Below is a small trained network, with its code and all its weights. Each question gives an input and a class and asks what happens when units are switched off, that is, made to give their printed mean instead of their output.

import numpy as np


def w(rows, s, z=0):
    codes = np.array(rows[::2]) - 128.0
    scale = np.full(codes.shape[1], s)
    scale[-1] = z or s
    return codes * scale


def f(y):
    return np.maximum(y, 0)


def log_softmax(a):
    a = a - a.max(-1, keepdims=True)
    return a - np.log(np.exp(a).sum(-1, keepdims=True))


def net(x, mask):
    res = np.array(x, float).reshape(1, 7) / 4 @ E
    y = f(res @ A[0][:, :-1].T + A[0][:, -1])
    res = res + np.where(mask, y, B[0][:, -1]) @ B[0][:, :-1]
    return log_softmax(res[-1] @ U[:, :-1].T + U[:, -1])


A, B = {}, {}
E = w([
[149,109,55,17,197,195,147],'x0',
[141,60,155,91,50,157,111],'x1',
[124,144,103,190,54,231,86],'x2',
[2,96,100,116,85,87,129],'x3',
[144,141,107,120,146,107,122],'x4',
[124,199,148,103,89,99,222],'x5',
[117,184,207,87,126,166,159],'x6',
],0.0084)
A[0] = w([
[138,133,71,101,129,159,116,212],'N0',
[109,69,64,195,125,111,35,159],'N1',
[162,155,120,76,182,176,140,180],'N2',
[161,81,93,174,157,145,95,255],'N3',
[167,93,105,213,117,156,70,172],'N4',
[136,124,173,154,142,26,144,214],'N5',
[101,146,236,198,118,140,117,207],'N6',
[62,72,102,93,139,76,99,228],'N7',
[128,71,190,2,117,142,183,228],'N8',
[121,180,139,147,172,38,182,145],'N9',
[133,181,120,137,153,82,181,104],'N10',
[36,127,67,143,141,105,122,81],'N11',
[132,157,83,144,140,91,155,204],'N12',
[181,158,132,62,196,190,147,202],'N13',
],0.0093,0.0036)
B[0] = w([
[90,107,82,120,159,158,138,197],'N0',
[80,59,2,92,113,122,130,226],'N1',
[120,95,137,87,241,198,153,215],'N2',
[53,113,79,95,120,113,99,224],'N3',
[79,96,30,173,83,66,91,221],'N4',
[72,156,137,118,98,81,115,227],'N5',
[81,215,164,203,30,114,50,224],'N6',
[15,77,83,116,138,145,163,225],'N7',
[69,65,30,7,168,99,87,254],'N8',
[131,199,205,3,135,58,69,215],'N9',
[172,145,184,88,156,89,121,179],'N10',
[81,92,171,176,184,225,210,185],'N11',
[136,184,155,9,181,112,176,183],'N12',
[122,68,154,81,226,235,141,243],'N13',
],0.0076,0.009)
U = w([
[138,167,153,224,34,176,150,141],'0',
[86,66,91,104,206,254,215,139],'1',
[73,90,53,101,88,37,93,199],'2',
[187,92,139,155,125,112,182,3],'3',
[131,134,177,164,153,177,35,132],'4',
[216,157,175,79,183,84,168,33],'5',
[101,205,222,109,116,65,144,117],'6',
],0.008,0.0033)

Each question gives the input, the list of numbers given to net, and the class t.
The units are the neurons (one row each of A and B). Each row of codes is followed by its name. A weight is (code - 128) times the scale printed after its matrix; where a second scale follows, it is the last column's (A, B and U).
mask holds one flag per neuron, in row order. A switched-off neuron (its flag False) gives its mean, the last column of its row in B, instead of its output. The means were averaged over made-up inputs and are rounded, as every weight is.
A unit's drop is (log p(t) with every unit on - log p(t) with that unit switched off) / (log p(t) with every unit on - log p(t) with every unit switched off).
The circuit of an input: a set's keep is (log p(t) with only the set's units on - log p(t) with every unit switched off) / (log p(t) with every unit on - log p(t) with every unit switched off). Starting from the 12 units with the biggest drops (on a tie, the unit counted first), units are removed one at a time, each time the one whose removal leaves the highest keep (on an exact tie, the one counted first), for as long as the keep stays at least 0.8.
circuit, biggest first: the units of the circuit, biggest drop first
top k neurons: the k neurons with the biggest drops, biggest first
drop when u is switched off: that unit's drop, to one decimal
input [1,-1,0,8,-1,-4,-3], class 1: circuit, biggest first	N11
input [-7,8,2,8,-4,4,7], class 6: top 3 neurons	N1, N4, N6
input [-8,8,-6,-1,1,5,-1], class 6: circuit, biggest first	N1, N4
input [2,-5,-6,4,7,7,-1], class 6: top 2 neurons	N9, N5
input [-3,-3,-5,-5,-3,-1,-4], class 6: circuit, biggest first	N8, N9, N1
input [1,-6,6,3,-8,3,-2], class 0: top 3 neurons	N8, N13, N2
input [-5,2,-8,4,4,-1,2], class 6: circuit, biggest first	N1, N9
input [1,-6,-7,-1,7,3,-2], class 6: top 2 neurons	N5, N9
input [1,-4,-3,4,-8,-5,-6], class 1: top 2 neurons	N11, N6
input [1,5,3,8,-2,5,-1], class 1: top 2 neurons	N11, N4
input [-3,7,5,1,-1,7,-4], class 0: drop when N8 is switched off	0.2
input [-2,-2,6,-5,1,4,6], class 0: drop when N6 is switched off	0.2
input [-2,-3,4,-5,3,-3,-1], class 2: drop when N4 is switched off	0.4
input [6,2,-8,6,6,1,-6], class 1: circuit, biggest first	N11
